Below is a small trained network, with its code and all its weights. Each question gives an input and a class and asks what happens when units are switched off, that is, made to give their printed mean instead of their output.

import numpy as np


def w(rows, s, z=0):
    codes = np.array(rows[::2]) - 128.0
    scale = np.full(codes.shape[1], s)
    scale[-1] = z or s
    return codes * scale


def f(y):
    return y / 2 * (1 + np.tanh(0.7978845608 * (y + 0.044715 * y**3)))


def log_softmax(a):
    a = a - a.max(-1, keepdims=True)
    return a - np.log(np.exp(a).sum(-1, keepdims=True))


def net(x, mask):
    res = np.array(x, float).reshape(1, 4) / 4 @ E
    y = f(res @ A[0][:, :-1].T + A[0][:, -1])
    res = res + np.where(mask, y, B[0][:, -1]) @ B[0][:, :-1]
    return log_softmax(res[-1] @ U[:, :-1].T + U[:, -1])


A, B = {}, {}
E = w([
[109,90,198,52],'x0',
[164,220,150,109],'x1',
[2,223,192,206],'x2',
[12,186,5,61],'x3',
],0.0073)
A[0] = w([
[172,111,138,147,123],'neuron 0',
[174,69,168,39,221],'neuron 1',
[135,46,151,2,207],'neuron 2',
[248,96,93,188,188],'neuron 3',
[65,105,248,229,167],'neuron 4',
[97,22,38,180,202],'neuron 5',
[215,206,137,145,251],'neuron 6',
[43,169,85,96,155],'neuron 7',
[191,163,170,52,152],'neuron 8',
[155,142,132,69,76],'neuron 9',
[46,147,107,205,252],'neuron 10',
[49,79,11,108,229],'neuron 11',
],0.011,0.0031)
B[0] = w([
[175,128,132,138,155],'neuron 0',
[158,55,136,74,220],'neuron 1',
[111,33,87,77,226],'neuron 2',
[244,148,154,147,218],'neuron 3',
[68,94,253,191,244],'neuron 4',
[149,59,95,220,190],'neuron 5',
[162,199,163,84,192],'neuron 6',
[88,200,74,107,193],'neuron 7',
[144,131,135,55,176],'neuron 8',
[136,120,113,84,145],'neuron 9',
[57,187,142,164,207],'neuron 10',
[138,151,2,160,218],'neuron 11',
],0.025,0.011)
U = w([
[90,90,107,9,213],'0',
[77,160,173,170,146],'1',
[111,184,69,147,103],'2',
[156,84,104,120,107],'3',
[114,96,196,91,84],'4',
[216,165,157,115,226],'5',
[116,135,130,77,2],'6',
[112,207,149,88,89],'7',
],0.013,0.004)

Each question gives the input, the list of numbers given to net, and the class t.
The units are the neurons (one row each of A and B). Each row of codes is followed by its name. A weight is (code - 128) times the scale printed after its matrix; where a second scale follows, it is the last column's (A, B and U).
mask holds one flag per neuron, in row order. A switched-off neuron (its flag False) gives its mean, the last column of its row in B, instead of its output. The means were averaged over made-up inputs and are rounded, as every weight is.
A unit's drop is (log p(t) with every unit on - log p(t) with that unit switched off) / (log p(t) with every unit on - log p(t) with every unit switched off).
The circuit of an input: a set's keep is (log p(t) with only the set's units on - log p(t) with every unit switched off) / (log p(t) with every unit on - log p(t) with every unit switched off). Starting from all 12 units, units are removed one at a time, each time the one whose removal leaves the highest keep (on an exact tie, the one counted first), for as long as the keep stays at least 0.8.
circuit, biggest first: the units of the circuit, biggest drop first
unit that matters most: the unit with the biggest drop
top k neurons: the k neurons with the biggest drops, biggest first
drop of u: that unit's drop, to one decimal
input [-7,4,-7,6], class 2: unit that matters most : neuron 11
input [-1,6,2,0], class 7: top 2 neurons : neuron 4; neuron 3
input [-3,-2,0,-2], class 5: top 3 neurons : neuron 4; neuron 2; neuron 10
input [5,5,1,-8], class 4: top 2 neurons : neuron 4; neuron 11
input [-7,-3,3,-7], class 1: top 2 neurons : neuron 4; neuron 1
input [4,7,2,3], class 7: circuit, biggest first : neuron 2; neuron 5
input [0,3,0,0], class 7: top 2 neurons : neuron 2; neuron 3
input [-1,5,4,-5], class 1: top 2 neurons : neuron 4; neuron 1
input [5,-2,0,-2], class 0: top 2 neurons : neuron 3; neuron 2
input [2,6,-7,-2], class 0: top 3 neurons : neuron 2; neuron 1; neuron 8
input [8,7,5,1], class 1: top 4 neurons : neuron 4; neuron 1; neuron 2; neuron 3
input [6,-8,-8,5], class 3: top 2 neurons : neuron 5; neuron 11
input [4,7,3,-6], class 4: drop of neuron 4 : 1.3
input [2,2,-8,0], class 0: circuit, biggest first : neuron 2
input [6,4,7,-6], class 1: drop of neuron 2 : 0.4
input [-8,-6,-7,-5], class 5: drop of neuron 5 : 0.0
